Here is a tiny trained network, its code and every weight. The questions are about switching its units off for an input and a class, where a switched-off unit gives its printed mean instead of its output.

import numpy as np


def w(rows, s, z=0):
    codes = np.array(rows[::2]) - 128.0
    scale = np.full(codes.shape[1], s)
    scale[-1] = z or s
    return codes * scale


def f(y):
    return np.maximum(y, 0)


def log_softmax(a):
    a = a - a.max(-1, keepdims=True)
    return a - np.log(np.exp(a).sum(-1, keepdims=True))


def net(x, mask):
    res = np.array(x, float).reshape(1, 2) / 4 @ E
    y = f(res @ A[0][:, :-1].T + A[0][:, -1])
    res = res + np.where(mask, y, B[0][:, -1]) @ B[0][:, :-1]
    return log_softmax(res[-1] @ U[:, :-1].T + U[:, -1])


A, B = {}, {}
E = w([
[82,48,113,132,125,224,191,152,95,152,61,242],'x0',
[67,152,102,194,88,178,1,73,54,206,152,143],'x1',
],0.0092)
A[0] = w([
[155,111,126,128,134,113,156,134,129,137,134,105,80],'n0',
[133,118,127,137,119,137,96,120,124,136,141,135,236],'n1',
[118,126,122,140,147,135,120,118,158,128,115,123,114],'n2',
[112,130,109,129,114,140,67,108,131,136,129,138,90],'n3',
[153,160,134,125,114,53,79,130,139,126,143,35,141],'n4',
[121,136,136,127,143,137,131,141,116,141,132,107,200],'n5',
[116,132,142,116,116,138,108,121,129,138,121,127,119],'n6',
[128,107,120,147,125,178,164,141,100,121,106,192,77],'n7',
[114,141,136,146,129,141,66,115,111,144,138,145,127],'n8',
[157,121,153,102,143,80,249,140,163,102,126,111,113],'n9',
[127,133,144,154,132,141,56,123,138,157,152,129,82],'n10',
[117,130,132,150,130,165,85,120,104,148,121,152,85],'n11',
[118,120,103,111,119,122,90,113,115,133,112,122,132],'n12',
[128,124,95,147,146,105,128,148,112,130,136,86,107],'n13',
[136,148,126,140,133,95,113,120,110,120,131,74,90],'n14',
[134,147,131,119,126,132,120,118,140,118,125,147,192],'n15',
[110,102,116,129,116,177,180,141,119,156,118,213,148],'n16',
[134,129,131,125,118,135,138,137,126,116,123,117,254],'n17',
[120,130,125,120,149,124,129,136,131,137,127,114,220],'n18',
],0.013,0.0081)
B[0] = w([
[125,144,119,116,120,153,112,178,134,107,132,70,145],'n0',
[119,130,66,203,156,16,116,70,85,169,124,181,198],'n1',
[142,114,134,142,135,119,109,158,120,107,126,131,128],'n2',
[99,170,84,87,105,146,149,183,120,100,112,88,173],'n3',
[104,92,216,58,248,193,146,73,178,113,155,163,244],'n4',
[108,139,107,169,174,87,142,101,119,162,117,175,169],'n5',
[115,129,137,148,107,135,119,174,128,130,112,114,144],'n6',
[135,135,205,64,199,174,121,140,192,104,136,87,203],'n7',
[106,172,55,101,125,133,148,165,113,141,93,71,194],'n8',
[55,194,14,114,90,160,117,198,45,148,118,36,249],'n9',
[87,138,93,89,119,168,157,196,94,114,143,49,178],'n10',
[106,150,96,83,121,165,151,200,105,107,142,53,182],'n11',
[104,180,110,123,135,142,142,143,103,124,124,119,159],'n12',
[141,118,146,93,149,150,98,123,138,101,123,128,147],'n13',
[120,142,193,79,156,149,165,163,186,93,124,119,171],'n14',
[103,117,114,181,160,95,148,112,130,171,146,162,165],'n15',
[106,144,196,71,237,122,130,62,177,106,181,125,244],'n16',
[78,153,91,234,168,26,81,24,72,211,143,231,200],'n17',
[131,157,122,191,162,49,119,65,129,192,93,233,180],'n18',
],0.011,0.014)
U = w([
[107,131,207,54,203,164,139,90,213,107,168,136,137],'0',
[86,175,16,120,117,134,137,225,40,140,106,64,106],'1',
[122,123,92,254,143,12,102,66,94,188,113,230,252],'2',
[154,117,127,142,108,140,121,161,136,112,121,125,87],'3',
[165,111,137,127,106,139,109,155,163,120,112,133,89],'4',
[138,101,113,168,100,104,122,167,109,102,104,133,83],'5',
[164,105,157,136,79,147,116,156,151,111,105,146,96],'6',
[147,94,143,120,71,140,146,114,171,132,107,146,87],'7',
],0.0093,0.0042)

Each question gives the input, the list of numbers given to net, and the class t.
The units are the neurons (one row each of A and B). Each row of codes is followed by its name. A weight is (code - 128) times the scale printed after its matrix; where a second scale follows, it is the last column's (A, B and U).
mask holds one flag per neuron, in row order. A switched-off neuron (its flag False) gives its mean, the last column of its row in B, instead of its output. The means were averaged over made-up inputs and are rounded, as every weight is.
A unit's drop is (log p(t) with every unit on - log p(t) with that unit switched off) / (log p(t) with every unit on - log p(t) with every unit switched off).
The circuit of an input: a set's keep is (log p(t) with only the set's units on - log p(t) with every unit switched off) / (log p(t) with every unit on - log p(t) with every unit switched off). Starting from the 12 units with the biggest drops (on a tie, the unit counted first), units are removed one at a time, each time the one whose removal leaves the highest keep (on an exact tie, the one counted first), for as long as the keep stays at least 0.8.
circuit, biggest first: the units of the circuit, biggest drop first
most important unit: the unit with the biggest drop
k most important neurons: the k neurons with the biggest drops, biggest first
drop of u: that unit's drop, to one decimal
input [2,3], class 2: circuit, biggest first : (n9, n4)
input [3,-2], class 2: most important unit : n4
input [6,5], class 0: 3 most important neurons : (n16, n9, n7)
input [2,-4], class 1: 3 most important neurons : (n9, n1, n4)
input [-7,7], class 0: 3 most important neurons : (n4, n9, n14)
input [-3,-4], class 1: 2 most important neurons : (n9, n16)
input [-3,-1], class 2: 2 most important neurons : (n16, n7)
input [-5,-6], class 1: 2 most important neurons : (n9, n16)
input [4,-8], class 1: drop of n9 : 2.2
input [5,-8], class 1: drop of n9 : 3.3
input [-1,-3], class 2: drop of n8 : 0.1
input [0,3], class 2: drop of n9 : 1.5
